Below is a small trained network, with its code and all its weights. Each question gives an input and a class and asks what happens when units are switched off, that is, made to give their printed mean instead of their output.

import numpy as np


def w(rows, s, z=0):
    codes = np.array(rows[::2]) - 128.0
    scale = np.full(codes.shape[1], s)
    scale[-1] = z or s
    return codes * scale


def f(y):
    return np.maximum(y, 0)


def log_softmax(a):
    a = a - a.max(-1, keepdims=True)
    return a - np.log(np.exp(a).sum(-1, keepdims=True))


def net(x, mask):
    res = np.array(x, float).reshape(1, 5) / 4 @ E
    y = f(res @ A[0][:, :-1].T + A[0][:, -1])
    res = res + np.where(mask, y, B[0][:, -1]) @ B[0][:, :-1]
    return log_softmax(res[-1] @ U[:, :-1].T + U[:, -1])


A, B = {}, {}
E = w([
[128,132,129],'x0',
[124,128,234],'x1',
[1,184,129],'x2',
[124,119,127],'x3',
[130,131,128],'x4',
],0.012)
A[0] = w([
[161,121,132,36],'neuron 0',
[100,159,134,68],'neuron 1',
[126,128,117,254],'neuron 2',
[98,138,101,127],'neuron 3',
[156,72,99,100],'neuron 4',
[124,125,4,52],'neuron 5',
[74,146,117,105],'neuron 6',
],0.024,0.0082)
B[0] = w([
[185,24,85,156],'neuron 0',
[149,41,125,171],'neuron 1',
[129,254,124,201],'neuron 2',
[178,192,78,182],'neuron 3',
[129,135,44,199],'neuron 4',
[48,75,235,248],'neuron 5',
[247,24,51,209],'neuron 6',
],0.0085,0.014)
U = w([
[153,109,1,51],'0',
[98,193,96,254],'1',
[74,96,255,72],'2',
],0.0099,0.0092)

Each question gives the input, the list of numbers given to net, and the class t.
The units are the neurons (one row each of A and B). Each row of codes is followed by its name. A weight is (code - 128) times the scale printed after its matrix; where a second scale follows, it is the last column's (A, B and U).
mask holds one flag per neuron, in row order. A switched-off neuron (its flag False) gives its mean, the last column of its row in B, instead of its output. The means were averaged over made-up inputs and are rounded, as every weight is.
A unit's drop is (log p(t) with every unit on - log p(t) with that unit switched off) / (log p(t) with every unit on - log p(t) with every unit switched off).
The circuit of an input: a set's keep is (log p(t) with only the set's units on - log p(t) with every unit switched off) / (log p(t) with every unit on - log p(t) with every unit switched off). Starting from all 7 units, units are removed one at a time, each time the one whose removal leaves the highest keep (on an exact tie, the one counted first), for as long as the keep stays at least 0.8.
units of the circuit, in order: the units of the circuit, biggest drop first
unit that matters most: the unit with the biggest drop
k most important neurons: the k neurons with the biggest drops, biggest first
drop of u: that unit's drop, to one decimal
input [2,-8,-6,3,-8], class 1: unit that matters most => neuron 4
input [-1,-4,-3,-1,3], class 2: 3 most important neurons => [neuron 5; neuron 6; neuron 3]
input [1,-2,-3,-3,7], class 1: 2 most important neurons => [neuron 6; neuron 1]
input [7,-5,6,-2,4], class 0: 2 most important neurons => [neuron 6; neuron 3]
input [7,-4,0,6,-1], class 2: 3 most important neurons => [neuron 5; neuron 6; neuron 4]
input [-5,-7,-6,-8,4], class 2: 2 most important neurons => [neuron 5; neuron 6]
input [-7,-7,3,-7,4], class 2: 2 most important neurons => [neuron 5; neuron 4]
input [4,6,7,3,-1], class 0: 2 most important neurons => [neuron 6; neuron 5]
input [-4,4,6,2,1], class 0: 3 most important neurons => [neuron 6; neuron 5; neuron 1]
input [-3,-4,-6,-3,-7], class 1: 3 most important neurons => [neuron 6; neuron 5; neuron 1]
input [-1,5,-8,-8,1], class 0: 2 most important neurons => [neuron 5; neuron 0]
input [2,-5,-2,-3,-3], class 2: drop of neuron 5 => 0.8
input [-8,-5,-1,-6,5], class 1: drop of neuron 4 => 0.2
input [2,2,8,0,4], class 0: units of the circuit, in order => [neuron 6]
input [0,-4,-4,6,8], class 1: drop of neuron 6 => 0.6
